Below are the code and all the weights of a small trained network. Each question names an input and a class and asks about switching units off, where a switched-off unit gives its printed mean instead of its output.

import numpy as np


def w(rows, s, z=0):
    codes = np.array(rows[::2]) - 128.0
    scale = np.full(codes.shape[1], s)
    scale[-1] = z or s
    return codes * scale


def norm(h):
    return h / np.sqrt((h * h).mean(-1, keepdims=True) + 1e-5)


def f(y):
    return np.maximum(y, 0)


def log_softmax(a):
    a = a - a.max(-1, keepdims=True)
    return a - np.log(np.exp(a).sum(-1, keepdims=True))


def net(x, mask):
    res = np.array(x, float).reshape(1, 8) / 4 @ E
    u = 0
    for l in range(3):
        y = f(norm(res) @ A[l][:, :-1].T + A[l][:, -1])
        res = res + np.where(mask[u : u + 5], y, B[l][:, -1]) @ B[l][:, :-1]
        u += 5
    return log_softmax(norm(res)[-1] @ U[:, :-1].T + U[:, -1])


A, B = {}, {}
E = w([
[119,120,120,129,136,126,131,127,131],'x0',
[128,136,133,126,127,133,127,132,127],'x1',
[160,90,212,184,153,213,132,63,221],'x2',
[121,126,125,132,121,123,115,133,138],'x3',
[127,130,130,126,127,128,125,123,126],'x4',
[27,158,217,220,98,80,189,128,105],'x5',
[85,53,166,14,5,123,184,119,162],'x6',
[111,135,121,125,128,131,121,119,134],'x7',
],0.011)
A[0] = w([
[151,109,175,190,136,227,146,107,254,2],'L0N0',
[130,146,107,148,138,145,132,106,113,67],'L0N1',
[174,98,87,56,146,201,37,145,159,46],'L0N2',
[180,146,133,165,169,116,141,144,132,22],'L0N3',
[110,78,151,77,57,147,193,102,149,65],'L0N4',
],0.0088,0.0057)
B[0] = w([
[107,70,206,114,168,212,88,30,2,255],'L0N0',
[137,121,147,127,122,95,99,135,173,139],'L0N1',
[205,175,71,163,58,146,230,104,154,248],'L0N2',
[122,148,122,129,125,114,84,88,157,157],'L0N3',
[131,102,164,68,111,87,122,117,216,224],'L0N4',
],0.0092,0.0062)
A[1] = w([
[184,101,121,85,167,198,86,128,190,116],'L1N0',
[77,172,170,197,103,81,170,128,124,3],'L1N1',
[150,202,97,251,220,145,74,110,89,69],'L1N2',
[89,167,36,74,94,29,120,210,23,3],'L1N3',
[57,116,209,219,109,127,182,126,132,54],'L1N4',
],0.011,0.0037)
B[1] = w([
[97,172,89,169,104,112,156,115,89,186],'L1N0',
[189,141,69,98,105,159,197,133,114,171],'L1N1',
[103,105,172,62,129,65,104,196,202,253],'L1N2',
[116,94,179,185,140,176,110,50,84,224],'L1N3',
[176,165,9,138,114,166,162,96,134,201],'L1N4',
],0.015,0.012)
A[2] = w([
[78,117,189,74,1,140,196,68,172,108],'L2N0',
[132,124,161,193,159,179,94,100,156,124],'L2N1',
[66,101,166,35,92,88,118,149,198,8],'L2N2',
[102,145,209,147,122,189,94,88,64,11],'L2N3',
[170,142,49,126,130,138,123,144,114,119],'L2N4',
],0.0089,0.0016)
B[2] = w([
[112,196,147,158,243,40,38,254,137,254],'L2N0',
[10,37,144,85,42,124,162,178,31,181],'L2N1',
[102,43,150,93,139,43,122,243,176,194],'L2N2',
[160,56,188,167,102,132,80,124,98,202],'L2N3',
[47,177,114,79,58,176,211,138,65,176],'L2N4',
],0.0081,0.0093)
U = w([
[122,113,157,97,187,74,97,228,193,11],'0',
[116,64,188,170,157,197,112,55,70,243],'1',
[171,188,8,128,102,178,201,109,125,124],'2',
],0.016,0.0011)

Each question gives the input, the list of numbers given to net, and the class t.
The units are the neurons (one row each of A and B). Each row of codes is followed by its name. A weight is (code - 128) times the scale printed after its matrix; where a second scale follows, it is the last column's (A, B and U).
mask holds one flag per neuron, layer by layer. A switched-off neuron (its flag False) gives its mean, the last column of its row in B, instead of its output. The means were averaged over made-up inputs and are rounded, as every weight is.
A unit's drop is (log p(t) with every unit on - log p(t) with that unit switched off) / (log p(t) with every unit on - log p(t) with every unit switched off).
The circuit of an input: a set's keep is (log p(t) with only the set's units on - log p(t) with every unit switched off) / (log p(t) with every unit on - log p(t) with every unit switched off). Starting from the 12 units with the biggest drops (on a tie, the unit counted first), units are removed one at a time, each time the one whose removal leaves the highest keep (on an exact tie, the one counted first), for as long as the keep stays at least 0.8.
units of the circuit, in order: the units of the circuit, biggest drop first
top k neurons: the k neurons with the biggest drops, biggest first
top k neurons in layer l: the k neurons of layer l with the biggest drops, biggest first
drop when u is switched off: that unit's drop, to one decimal
input [6,5,5,-4,-3,-6,0,-5], class 2: top 3 neurons => [L0N2, L1N3, L1N0]
input [4,1,6,8,-4,7,8,1], class 0: units of the circuit, in order => [L2N0]
input [-6,8,-4,-6,-3,6,2,0], class 2: top 2 neurons in layer 1 => [L1N1, L1N4]
input [8,-7,6,-8,8,-3,8,6], class 0: top 2 neurons => [L1N3, L2N0]
input [-3,-4,7,3,5,-1,-7,2], class 0: top 2 neurons in layer 1 => [L1N2, L1N3]
input [1,4,5,-7,-4,-7,-7,1], class 0: top 4 neurons => [L1N2, L1N4, L1N3, L1N1]
input [-5,6,-7,3,3,7,5,-2], class 1: top 2 neurons => [L1N3, L1N2]
input [3,-8,7,2,-2,-2,7,-2], class 0: top 3 neurons => [L0N4, L1N3, L2N0]
input [6,-3,-1,-1,1,8,6,-2], class 2: top 3 neurons => [L1N4, L1N2, L1N1]
input [-8,5,5,-2,-7,7,0,-8], class 2: top 2 neurons => [L1N4, L1N3]
input [5,4,-6,5,2,8,6,-1], class 2: top 3 neurons in layer 1 => [L1N2, L1N4, L1N1]
input [7,8,1,-4,2,8,6,-7], class 2: top 3 neurons => [L1N4, L1N2, L1N1]
input [3,-8,7,-4,8,6,8,-6], class 0: top 2 neurons => [L0N4, L1N3]
input [-8,6,-7,-1,3,-4,3,-2], class 1: top neuron => [L1N3]
input [-8,-6,5,-4,7,7,-1,0], class 2: top 2 neurons => [L1N4, L1N3]
input [5,7,4,-3,-4,2,-5,6], class 0: top 2 neurons => [L1N2, L1N3]
input [-4,1,-8,5,-5,-3,1,7], class 1: drop when L1N3 is switched off => 0.8
input [-4,-6,6,3,-6,8,-6,-8], class 2: drop when L1N4 is switched off => 1.7
input [2,-5,-2,-8,-2,4,3,-1], class 2: drop when L1N4 is switched off => 1.4
input [4,1,-5,-4,-6,-3,-1,1], class 1: drop when L1N3 is switched off => 0.9
